Questions about the table below.
1) What is the smallest entry?
2) What is the 1st entry on the diagonal from the top-right corner?
3) What is the entry in the bottom-right corner?
4) What is the entry just right of 131?
5) What is the 4th entry from the end, reading row by row?
6) What is the entry directly below the largest entry?
7) What is the entry directly below 116?
8) What is the entry just right of the centre entry?
[[115 124 150 120 128 125 132 120 116]
 [127 121 118 129 136 132 127 132 125]
 [132 120 122 131 143 124 134 129 138]]
1) 115
2) 116
3) 138
4) 143
5) 124
6) 118
7) 125
8) 132

[[134, 119, 130, 152, 108, 146, 150, 149, 147, 151, 148], [113, 149, 145, 106, 132, 106, 132, 108, 106, 150, 109], [105, 145, 123, 135, 135, 127, 132, 120, 119, 122, 142], [109, 146, 115, 126, 114, 147, 137, 149, 147, 118, 123], [113, 149, 141, 116, 131, 110, 117, 114, 115, 145, 121], [133, 113, 118, 148, 128, 149, 151, 151, 150, 144, 136]]
Read off the largest entry.
152
Read off the entry just right of the largest entry.
108
Read off the entry just right of 105.
145
Read off the first entry in reading order.
134
The entry just left of the largest entry is 130
Read off the entry just left of 122.
119

Questions about the row below.
1) Give the entry just left of 127.
2) Give the entry just right of 127.
[102 108 127 112]
1) 108
2) 112

A =
[[123 134 123 112 112]
 [118 102 106 112 116]
 [114 149 111 154 138]
 [111 118 114 107 140]
 [101 145 104 104 146]
 [111 117 114 115 148]
 [116 143 147 139 150]
 [146 117 102 120 108]
 [140 124 100 149 133]
 [123 113 109 140 139]
 [123 113 143 110 120]
 [141 142 138 151 138]]
Counting starts at 1.
Read off the bottom-left entry.
Answer: 141
Read off the entry in row 3 and column 1.
Answer: 114
Read off the entry just left of the largest entry.
Answer: 111
The entry in row 1 and column 1 is 123
Read off the entry in row 3 and column 2.
Answer: 149
Read off the entry directly below the smallest entry.
Answer: 109
The minimum is 100
The entry in row 2 and column 1 is 118
The entry in row 1 and column 2 is 134
The entry just right of the smallest entry -> 149
Read off the entry just right of the largest entry.
Answer: 138
Read off the top-right entry.
Answer: 112
The entry directly above the smallest entry: 102
The entry directly below the largest entry -> 107
Read off the top entry of the column that holds the largest entry.
Answer: 112
The entry in row 1 and column 3: 123
Read off the bottom entry of the column that holds the largest entry.
Answer: 151

array([136, 134, 111, 147, 109, 113, 108, 123, 150, 136, 148, 106, 111,
       151, 107, 148])
Give the entry just left of 106.
Answer: 148
Give the entry just right of the smallest entry.
Answer: 111
Give the 1st entry from the left.
Answer: 136
Give the first entry from the right.
Answer: 148
The third entry is 111
The third entry from the right: 151
Give the fourth entry.
Answer: 147
The second entry -> 134

Read these off the grid that follows.
1) What is the bottom entry of the column that holds the largest entry?
2) What is the entry in the bottom-right corner?
3) What is the smallest entry?
4) What is the 2nd-last entry, reading row by row?
5) What is the fourth entry, reading row by row?
6) What is the top-right entry?
7) What is the entry directly below the smallest entry?
8) What is the bottom-left entry?
[[136 131 135 123 123 130 129 125 127 126 146 130 133 128 127 128]
 [126 129 121 134 135 125 134 127 135 127 101 129 125 121 123 136]
 [132 132 128 129 130 133 128 127 135 124 120 137 141 121 119 140]
 [134 125 135 126 128 120 135 121 133 126 134 122 120 137 135 121]
 [130 122 135 122 127 130 124 134 140 119 116 132 145 133 138 130]
 [133 123 134 127 128 129 118 136 133 121 123 129 141 135 131 130]
 [122 124 124 134 134 130 112 135 133 128 117 132 140 141 123 132]
 [145 131 135 128 127 123 136 124 129 122 130 125 125 120 125 133]]
1) 130
2) 133
3) 101
4) 125
5) 123
6) 128
7) 120
8) 145

Read these off the grid that follows.
1) Report the first entry on the main diagonal.
2) Report the last entry, reading row by row.
3) Report the fifth entry from the end, reading row by row.
4) Report the third entry from the end, reading row by row.
5) Report the 4th entry, reading row by row.
6) Report the third entry in reading order.
7) Report the entry in the top-right corner.
8) Report the entry directly below the largest entry.
[[127 121 130 126 126 126 132 146 139 140 143 129]
 [155 129 123 123 127 122 136 140 131 138 130 139]
 [136 119 128 123 132 130 124 121 126 135 121 126]
 [124 127 127 123 130 124 118 120 124 123 127 122]
 [136 121 130 124 152 122 139 143 149 119 123 123]
 [123 127 123 140 122 123 118 121 127 120 120 124]
 [127 119 124 129 124 128 118 118 124 132 119 124]
 [134 127 127 125 122 140 120 124 123 125 126 131]
 [130 119 145 129 133 141 145 127 129 120 120 131]
 [125 131 131 124 140 123 140 126 127 121 124 126]
 [124 123 125 134 128 124 122 119 127 120 119 124]
 [128 146 125 123 122 128 117 134 124 121 140 123]
 [124 144 125 122 127 122 118 133 127 128 147 122]
 [131 120 137 123 135 141 129 118 122 123 119 127]]
1) 127
2) 127
3) 118
4) 123
5) 126
6) 130
7) 129
8) 136

[[129, 100, 143, 135, 156, 126],
 [135, 100, 144, 145, 136, 143],
 [130, 156, 133, 114, 120, 125],
 [106, 125, 105, 152, 140, 128],
 [125, 101, 112, 132, 104, 141],
 [139, 126, 135, 142, 129, 130]]
Report the entry just left of 114.
Answer: 133
The fifth entry from the end, reading row by row is 126
Report the third entry, reading row by row.
Answer: 143
Report the largest entry in the last column.
Answer: 143
The entry just left of 101 -> 125
The top-right entry: 126
Report the fourth entry, reading row by row.
Answer: 135
Report the entry directly below 120.
Answer: 140
Report the fourth-last entry, reading row by row.
Answer: 135
The entry in the bottom-right corner: 130
Report the fifth entry, reading row by row.
Answer: 156
Report the smallest entry in the last column.
Answer: 125
Report the top-left entry.
Answer: 129
Report the entry in the bottom-left corner.
Answer: 139
The entry just right of 105 is 152
Report the second entry from the end, reading row by row.
Answer: 129
The entry directly above 142: 132
Report the second entry on the diagonal from the top-right corner.
Answer: 136
Report the entry just right of 140.
Answer: 128

Read these off the row that follows.
1) Which number is the second entry from the left?
2) Which number is the first entry from the left?
3) Which number is the entry just right of the largest entry?
[122, 121, 114, 117, 152, 120, 127]
1) 121
2) 122
3) 120

data =
array([[151, 112, 149, 110, 139, 155, 128],
       [149, 136, 133, 137, 110, 136, 133],
       [141, 146, 128, 109, 133, 141, 110],
       [129, 110, 135, 135, 123, 126, 125],
       [124, 122, 152, 133, 151, 152, 122]])
The entry directly below 126 -> 152
The 3rd entry, reading row by row? 149
The entry directly above the smallest entry -> 137
The bottom-right entry? 122
The entry directly below the smallest entry is 135
The smallest entry in the first column: 124
The fourth entry from the end, reading row by row? 133
The 4th entry in reading order -> 110
The first entry in reading order? 151
The entry just right of the centre entry is 133
The first entry in the row that holds the smallest entry -> 141
The smallest entry: 109
The 2nd entry on the main diagonal? 136
The entry just left of the centre entry? 128
The entry just right of the largest entry: 128
The entry directly below the largest entry? 136
The 3rd-last entry, reading row by row is 151
The maximum? 155

[[129 126 129 133 125 137 136]
 [117 157 137 107 137 116 139]]
Indices start at 1.
The entry in the bottom-left corner: 117
The entry at row 1, column 1 is 129
Read off the entry just right of 157.
137
Read off the top entry of the column that holds the largest entry.
126

grid =
array([[127, 147, 116, 130, 139, 125, 104, 104, 121, 123],
       [127, 119, 147, 148, 129, 122, 125, 124, 146, 148],
       [126, 147, 112, 136, 140, 123, 109, 118, 118, 125],
       [128, 118, 147, 145, 127, 124, 126, 124, 144, 146],
       [129, 112, 139, 125, 119, 132, 148, 149, 132, 130],
       [126, 148, 116, 133, 139, 121, 103, 104, 121, 126]])
Which number is the top entry of the column that holds the smallest entry? 104
Which number is the last entry in the row that holds the smallest entry? 126
The entry just right of 144 is 146
Which number is the fourth entry in reading order? 130
Which number is the fifth entry, reading row by row? 139
Which number is the entry directly below the largest entry? 104
The first entry in reading order: 127
Which number is the smallest entry? 103
The entry directly above 122 is 125
Which number is the bottom-left entry? 126
Which number is the 3rd entry, reading row by row? 116
Which number is the entry in the top-right corner? 123
The third entry on the main diagonal -> 112
Which number is the entry just left of the largest entry? 148
The entry just right of the largest entry: 132
Which number is the largest entry in the first row? 147
Which number is the largest entry in the first column? 129
Which number is the 2nd entry on the main diagonal? 119
The fifth-last entry, reading row by row: 121

M =
[[131 130 127 129 134]
 [131 129 129 127 130]
 [130 146 144 140 154]
 [133 135 131 132 141]
 [130 145 144 139 154]
 [132 140 137 136 147]
 [122 127 123 123 120]
 [130 129 128 128 131]
 [125 136 136 133 141]
 [121 125 122 123 120]
 [126 130 125 124 125]]
Rows and columns are numbered from 1.
The bottom-right entry: 125
Find the top-right entry.
134
Find the entry in row 2 and column 1.
131
Find the bottom-left entry.
126
Find the entry directly above 146.
129
The entry at row 2, column 3: 129
Find the entry just left of the centre entry.
140
Find the entry at row 1, column 2.
130
The entry at row 3, column 1: 130
Find the entry directly below the centre entry.
123
Find the entry at row 3, column 3.
144
The entry directly above the centre entry -> 144
The entry just right of the centre entry is 136
Find the entry in row 1 and column 3.
127
